Here is a tiny trained network, its code and every weight. The questions are about switching its units off for an input and a class, where a switched-off unit gives its printed mean instead of its output.

import numpy as np


def w(rows, s, z=0):
    codes = np.array(rows[::2]) - 128.0
    scale = np.full(codes.shape[1], s)
    scale[-1] = z or s
    return codes * scale


def f(y):
    return y / 2 * (1 + np.tanh(0.7978845608 * (y + 0.044715 * y**3)))


def log_softmax(a):
    a = a - a.max(-1, keepdims=True)
    return a - np.log(np.exp(a).sum(-1, keepdims=True))


def net(x, mask):
    res = np.array(x, float).reshape(1, 6) / 4 @ E
    y = f(res @ A[0][:, :-1].T + A[0][:, -1])
    res = res + np.where(mask, y, B[0][:, -1]) @ B[0][:, :-1]
    return log_softmax(res[-1] @ U[:, :-1].T + U[:, -1])


A, B = {}, {}
E = w([
[87,133,130,1,186,223,223,96,52],'x0',
[40,118,119,110,97,36,120,194,43],'x1',
[129,124,128,131,127,130,126,129,125],'x2',
[127,129,127,127,128,126,129,126,129],'x3',
[17,193,129,194,73,203,124,170,191],'x4',
[126,129,127,128,128,125,131,124,131],'x5',
],0.0097)
A[0] = w([
[61,142,131,114,134,208,136,134,113,46],'neuron 1',
[173,118,128,93,138,161,125,127,90,96],'neuron 2',
[51,131,122,69,144,227,162,125,98,56],'neuron 3',
[207,127,135,132,144,207,127,102,198,254],'neuron 4',
[186,142,119,126,133,172,135,120,168,204],'neuron 5',
[138,113,132,191,117,187,120,125,190,103],'neuron 6',
[64,142,136,177,115,134,97,158,187,128],'neuron 7',
[173,110,122,17,160,151,164,100,38,116],'neuron 8',
[109,110,129,93,134,109,118,154,86,149],'neuron 9',
[253,108,129,130,139,49,109,134,88,203],'neuron 10',
[110,108,135,144,106,166,163,133,109,97],'neuron 11',
],0.02,0.0096)
B[0] = w([
[156,106,132,127,120,57,74,77,149,177],'neuron 1',
[120,118,128,100,131,129,225,116,147,169],'neuron 2',
[136,69,147,101,131,42,82,49,92,218],'neuron 3',
[252,122,117,118,127,152,179,63,181,229],'neuron 4',
[192,109,134,104,121,159,156,105,157,187],'neuron 5',
[181,170,132,173,162,184,47,138,150,185],'neuron 6',
[87,138,118,156,82,137,165,200,195,208],'neuron 7',
[113,186,110,148,153,226,187,206,97,255],'neuron 8',
[129,161,137,148,131,128,64,162,68,175],'neuron 9',
[130,70,143,101,124,39,58,43,116,242],'neuron 10',
[133,99,133,120,128,130,97,119,132,144],'neuron 11',
],0.023,0.027)
U = w([
[170,69,152,100,118,103,95,57,161,140],'0',
[43,83,157,119,85,36,56,130,91,252],'1',
[147,140,120,97,163,192,204,121,126,31],'2',
[42,166,129,122,144,138,142,190,52,88],'3',
[150,165,117,173,101,193,124,154,207,110],'4',
[1,140,116,175,41,104,135,237,162,133],'5',
],0.0088,0.0035)

Each question gives the input, the list of numbers given to net, and the class t.
The units are the neurons (one row each of A and B). Each row of codes is followed by its name. A weight is (code - 128) times the scale printed after its matrix; where a second scale follows, it is the last column's (A, B and U).
mask holds one flag per neuron, in row order. A switched-off neuron (its flag False) gives its mean, the last column of its row in B, instead of its output. The means were averaged over made-up inputs and are rounded, as every weight is.
A unit's drop is (log p(t) with every unit on - log p(t) with that unit switched off) / (log p(t) with every unit on - log p(t) with every unit switched off).
The circuit of an input: a set's keep is (log p(t) with only the set's units on - log p(t) with every unit switched off) / (log p(t) with every unit on - log p(t) with every unit switched off). Starting from all 11 units, units are removed one at a time, each time the one whose removal leaves the highest keep (on an exact tie, the one counted first), for as long as the keep stays at least 0.8.
units of the circuit, in order: the units of the circuit, biggest drop first
unit that matters most: the unit with the biggest drop
top k neurons: the k neurons with the biggest drops, biggest first
drop of u: that unit's drop, to one decimal
input [6,4,1,-6,-1,-7], class 3: units of the circuit, in order	(neuron 8; neuron 4)
input [1,5,7,8,-3,-4], class 3: unit that matters most	neuron 3
input [-1,1,-5,-3,1,4], class 5: top 2 neurons	(neuron 4; neuron 10)
input [8,4,1,0,-4,4], class 3: top 2 neurons	(neuron 8; neuron 4)
input [-2,1,1,-4,0,5], class 1: top 3 neurons	(neuron 4; neuron 8; neuron 5)
input [-3,1,7,-8,4,7], class 5: units of the circuit, in order	(neuron 4; neuron 7)
input [8,0,-7,3,-5,-3], class 2: top 2 neurons	(neuron 8; neuron 2)
input [4,4,8,-2,-7,-4], class 3: top 2 neurons	(neuron 8; neuron 4)
input [0,3,-1,-3,7,2], class 5: units of the circuit, in order	(neuron 7; neuron 4)
input [-8,-1,0,-2,1,-5], class 4: top 3 neurons	(neuron 3; neuron 7; neuron 6)
input [4,-2,3,3,0,7], class 2: top 2 neurons	(neuron 10; neuron 8)
input [6,8,5,1,0,4], class 3: top 2 neurons	(neuron 8; neuron 10)
input [3,5,4,5,1,0], class 1: top 2 neurons	(neuron 4; neuron 3)
input [6,-3,8,3,-5,-2], class 2: units of the circuit, in order	(neuron 8)
input [0,-5,-6,1,2,2], class 4: top 2 neurons	(neuron 10; neuron 3)
input [7,-7,-7,2,-1,-5], class 2: top 2 neurons	(neuron 8; neuron 10)
input [8,0,7,-2,-3,-8], class 2: drop of neuron 2	0.3
input [-8,6,5,-7,4,3], class 5: drop of neuron 10	0.0
input [4,5,1,4,-7,-3], class 3: drop of neuron 8	0.6
input [-8,3,-1,6,5,6], class 5: units of the circuit, in order	(neuron 7)
